Rows, each with roughly how far along a hidden order it lies (0 to 12)
[ 1.60  0.73 -0.15  1.70  2.61 -2.70 -2.08  1.07  3.80  3.68 -1.35 -3.64
  1.35 -3.14 -0.68 -3.95 -1.23 -0.55 -0.29  2.39  1.43 -1.42  2.59  1.31
  1.13 -1.59  1.03  2.41 -2.80  0.68 -0.04  1.59  1.95  0.97 -0.24  0.51
  4.77  0.64 -3.48 -3.75 -1.87 -0.64  1.22 -1.13]  0
[-1.68  1.23  0.14 -0.87 -1.46  1.76  3.49  1.81 -2.09 -4.05  0.28  2.12
 -1.08  3.66  0.84  3.62  0.46  0.70 -0.31 -2.78  1.18  2.52 -3.76 -0.57
 -2.58  3.93  0.33 -1.15  1.55 -1.14 -0.35 -1.13 -0.09 -0.46 -0.25 -1.36
 -6.42 -1.58  1.33  4.45 -0.57 -0.65 -1.33  1.38]  9
[-1.64 -0.13  0.05 -1.18  0.21 -1.45  0.86 -0.38 -4.01 -3.58  0.22 -1.97
 -2.38  1.73  0.49  3.97  0.13  0.96  1.10 -2.82 -3.63 -0.39  0.52  0.61
 -2.73 -1.41  3.16 -3.01 -1.06  1.92  1.34 -2.48 -2.08  1.84  0.44  0.01
  0.35  0.81 -1.20  4.50  2.14 -2.46 -2.95 -1.56]  12
[-0.82  4.39 -0.48 -0.27  6.39 -5.68 -2.41  0.64  0.52  2.12 -3.47 -9.99
 -4.25 -3.64 -0.01 -0.14 -4.92  0.89  0.13 -1.71  1.77 -8.76  4.17  3.39
 -1.71 -1.98 -1.69  5.28 -7.96  3.62 -0.94  0.64  1.76  7.10  0.28  0.09
  4.29 -0.05 -3.28 -2.34 -2.44 -3.20 -1.79 -1.64]  6
[-0.56  1.58 -0.54  0.75  1.67 -2.01  0.05  0.95  0.37 -0.36 -0.14 -1.56
  0.03 -0.45  0.08  2.96 -1.09 -0.24  0.43  1.35 -0.37  0.22  0.55  1.26
 -0.62  0.64  1.79  1.45 -2.37  1.75 -0.20  1.50  0.20  1.71 -0.09 -0.68
  1.92 -0.79 -2.06 -0.27 -0.95 -1.44 -0.50 -0.78]  5
[ 0.18  3.98  0.96 -0.20 -1.10  1.92  3.57  1.54  0.73 -2.96  1.31  2.10
  1.54  5.16  0.61  0.02 -0.56 -0.01 -0.94  2.31  3.70  3.78 -4.03  2.15
  0.03  7.28 -0.97  1.75  2.20 -1.08 -2.03  1.93  1.32 -1.10  0.16 -2.34
 -5.49 -2.45  0.11  1.01 -2.86  1.22  1.03  2.45]  4
[ 0.93  0.47 -0.28  1.55 -0.18  0.56  0.67  1.86  3.45  1.32  0.03  4.89
  2.76 -1.74 -0.14 -1.63  0.14 -1.10 -0.44  3.05  2.65  3.32 -1.51  0.37
  1.45  1.21  0.02  1.98  0.74 -1.08 -1.35  2.84  3.21 -1.57 -0.73 -0.61
  0.06 -1.43 -1.28 -2.51 -2.99  0.69  2.45  0.89]  0
[-0.21  1.53  0.81 -0.06 -1.20  2.21  3.21  1.49  0.29 -2.44  1.26  5.24
 -0.14  3.06  0.39  1.41  0.97 -0.28 -0.75  0.98  2.55  4.47 -3.32  0.86
 -0.07  6.37  0.35  0.73  2.20 -1.47 -0.71  0.26  0.13 -2.29 -0.27 -1.91
 -5.48 -1.48 -0.06  1.36 -1.64  1.13  0.17  2.24]  5
[ 0.09  2.77 -0.55  0.36 -1.45  1.22  2.73  1.50  3.38 -1.58  1.09  3.65
  3.76  3.53  0.62 -1.21 -0.87 -0.56 -0.38  3.41  3.11  4.72 -3.74  1.84
 -0.41  4.11 -1.29  1.52  1.02 -0.03 -2.00  4.82  3.46  0.59 -0.25 -1.46
 -1.53 -2.73 -0.15  0.53 -3.37  0.66  2.24  0.51]  2
[-1.57  2.43 -0.16 -1.49  1.43 -2.34  1.17  0.59 -2.74 -3.24 -0.86 -8.60
 -2.41  2.34  0.64  3.08 -1.46  1.60  0.76 -3.07 -0.83 -1.65  0.56  1.42
 -3.47  1.21  1.30 -0.27 -2.20  1.98 -0.46 -1.90  0.04  3.48  0.36 -0.60
 -1.03 -0.43 -0.78  3.31  0.69 -3.36 -2.45 -1.51]  11
[-1.39  1.08 -0.07 -0.65 -0.38 -0.19  1.75  1.97 -1.85 -2.95 -1.02  0.03
 -0.85  1.74  0.64  2.52  0.08  0.72 -0.11 -2.69  1.37  0.82 -1.52  0.11
 -2.13  2.36  0.75  0.19 -0.08 -0.37 -0.38 -1.34  0.68  0.24 -0.40 -1.10
 -4.26 -1.09  0.09  2.93 -0.97 -1.87 -1.34  0.78]  8
[-1.39 -1.68 -1.51 -0.11  1.64 -3.46 -2.20 -0.24 -2.42 -0.01 -1.75 -6.46
 -1.59 -3.47  0.03  1.48 -0.48  0.38  1.25 -2.28 -3.53 -3.35  3.58 -0.31
 -2.43 -6.17  1.78 -1.52 -3.86  3.22  1.23 -0.87 -0.30  2.72 -0.34  1.19
  4.82  0.96 -0.82  0.49  1.94 -3.30 -1.73 -2.26]  9

New part:
[-2.50  1.87  1.03  1.44  2.57  0.59 -0.74  4.03  9.48  3.43  8.40 -9.52
  1.11  9.15  3.65  0.49 -1.94  4.61  2.23  2.71  0.86 -1.81 -2.50 -0.09
  0.97  1.22 -0.12 -4.84  3.56]  8
[-1.78  0.67  0.85 -0.09  2.94  0.35 -0.94  2.65  5.42  2.39  4.76 -6.03
  1.55  7.43  2.61  1.25 -1.41  3.08  1.43  1.82  1.03 -1.24 -1.29  0.48
  1.90  0.76  0.04 -3.63  2.67]  6
[ 0.82 -0.02 -0.46  1.12  1.11  0.40 -0.73  2.24  2.78  1.62  1.04 -3.54
  1.02  1.73  1.72 -0.29 -1.38  1.00  0.13  0.28  0.06 -0.16  0.88  0.14
  0.75  0.60 -0.55 -1.14  1.60]  4
[ 0.01  0.09 -0.05  0.76  1.33  0.10 -1.15  2.57  3.68  2.18  1.17 -3.83
  1.43  4.60  1.47  0.87 -1.03  1.66  0.44  1.01  1.06 -0.69  0.56  0.53
  1.15  0.55 -0.18 -2.25  2.12]  4
[ 2.21  0.74 -2.90  4.23  1.16  0.80  0.94  3.42  5.13  4.36  2.79 -4.77
 -0.05  4.69  2.38  2.44 -2.89  1.94 -0.28 -0.12 -1.27  0.69  1.75 -1.22
  0.52  0.74 -0.73 -0.25  2.77]  4
[ 1.26  0.28 -0.39  2.98 -0.60  0.45 -0.01 -0.20  4.26 -0.54 -0.01 -5.87
 -0.38 -0.12  0.89 -2.18 -0.50  0.64  0.51  0.46 -0.43 -0.34  0.07 -0.93
 -0.20  0.40 -0.71  0.65 -0.01]  7
[ 0.92  1.69 -2.66  3.26  1.64  0.73  2.45  2.64  4.96  5.20  5.24 -5.25
 -0.83  4.68  2.32  2.20 -1.56  2.06  0.09  0.58 -2.79  1.01  0.80 -2.30
 -0.45  1.87 -0.45 -0.78  3.66]  8
[ 3.43 -0.08 -2.46  4.80  0.16  0.75  0.35  1.96  3.95  2.35 -0.43 -2.85
 -0.39  2.42  1.48 -0.98 -2.19 -0.09 -0.28 -0.19 -0.78  0.81  2.28 -1.08
  0.21  0.50 -0.94  0.64  1.23]  3
[-1.42  3.05 -1.67  2.94  2.30  0.52  2.31  1.40  7.28  4.58  9.11 -6.40
 -1.48  4.14  2.79  1.99 -1.56  3.43  1.50  1.89 -2.83  0.24 -1.98 -2.66
 -0.86  1.89 -0.11 -2.08  3.98]  12
[ 1.99 -0.29 -0.94  2.60  0.91  0.61 -0.68  2.52  2.90  2.43  0.79 -4.01
  0.89  3.61  1.76 -0.16 -2.38  0.73 -0.14  0.07 -0.12  0.03  1.45 -0.20
  0.91  0.37 -0.82 -0.16  1.06]  3
[-0.27  1.15 -1.31  1.51  1.99  0.31  1.47  2.43  3.68  4.18  4.52 -4.55
 -0.02  4.38  1.64  2.77 -1.60  2.00  0.22  0.50 -1.10  0.48  0.00 -0.72
  0.50  1.04 -0.12 -1.44  2.86]  7
[ 2.91 -0.33 -1.87  4.45  2.66  1.17 -0.62  5.54  6.66  5.67  2.15 -9.01
  2.39  6.98  4.11  1.09 -3.75  1.86 -0.23  0.45  0.58  0.07  2.73 -0.01
  2.04  1.27 -1.07 -2.03  3.02]  0
[-1.38  0.69 -0.10  0.17  1.19  0.09  0.57  0.38 -0.67  2.08  2.83 -3.84
  0.13  1.96  0.69  1.44 -0.20  1.18  0.47  0.71 -0.18 -0.14 -0.77  0.00
  0.47  0.42  0.17 -1.41  1.53]  7
[-2.01  0.12 -0.27 -0.36  0.81  0.16  0.44  0.90 -0.03  1.35  1.84 -1.96
  0.19  1.35  0.33  2.96 -0.03  0.69  0.10  0.13 -0.34  0.04 -0.05 -0.24
  0.18  0.27 -0.01 -0.80  1.48]  6
[ 2.61 -0.44 -1.69  4.18  1.67  0.96 -1.26  3.90  7.04  4.26 -0.23 -6.94
  1.45  5.90  3.12 -1.15 -3.91  1.27 -0.05  0.27  0.45 -0.17  2.14  0.06
  1.70  0.82 -1.28 -0.80  2.02]  0
[ 0.04  1.86 -1.85  2.57  2.12  0.62  2.26  2.69  4.26  4.72  6.59 -4.79
 -0.93  3.93 -0.34  2.90 -1.76  1.94  0.51  0.58 -2.08  0.72  0.34 -1.78
 -0.18  1.44 -0.22 -1.35  3.70]  8
[ 2.80 -0.62 -0.32  4.51  1.95  0.84 -2.12  4.25  9.99  3.59  1.41 -9.45
  1.73  6.98  3.67 -2.19 -2.29  2.01  0.72  1.31  1.02 -1.01  1.10  0.21
  1.81  1.09 -1.22 -2.10  1.41]  1
[-0.82  0.55  0.40  1.61  1.51 -0.11  0.16  1.50  2.18  1.68  3.39 -4.00
  0.35  2.13  0.35  1.92  0.05  1.45  0.51  0.45  0.33 -0.30 -0.41  0.44
  0.25  0.27  0.61 -1.86  1.35]  7
[-0.58  1.95 -0.24  3.08  1.22  0.65  1.20  2.59  7.60  2.83  5.74 -5.44
 -0.94  4.72  2.55 -0.18 -0.70  2.92  1.58  1.74 -2.35 -0.37 -1.77 -2.84
 -0.98  1.32 -0.50 -1.51  2.26]  12
[ 0.32  0.22 -0.86  1.12  1.73  0.34  0.12  3.13  3.07  3.47  2.82 -4.98
  0.85  3.99  1.86  2.07 -1.74  1.70  0.03  0.35 -0.08  0.28  0.92  0.09
  0.84  0.64 -0.03 -1.51  2.86]  4
[ 1.46  1.86 -2.75  5.89  1.41  1.16  3.24  1.24  5.82  5.23  6.07 -6.02
 -1.93  3.03  2.62  2.23 -2.68  2.19  0.52  0.93 -3.31  1.36  0.48 -3.04
 -1.05  2.12 -0.93  0.00  3.01]  10
[-0.43  0.40  0.25  1.03  0.61  0.23 -0.22  0.41  3.84  0.32  1.37 -2.67
  0.13  1.46  1.28 -0.23 -0.55  0.89  0.52  0.61  0.01 -0.32 -0.07 -0.43
  0.00  0.25 -0.10 -0.63  0.61]  7
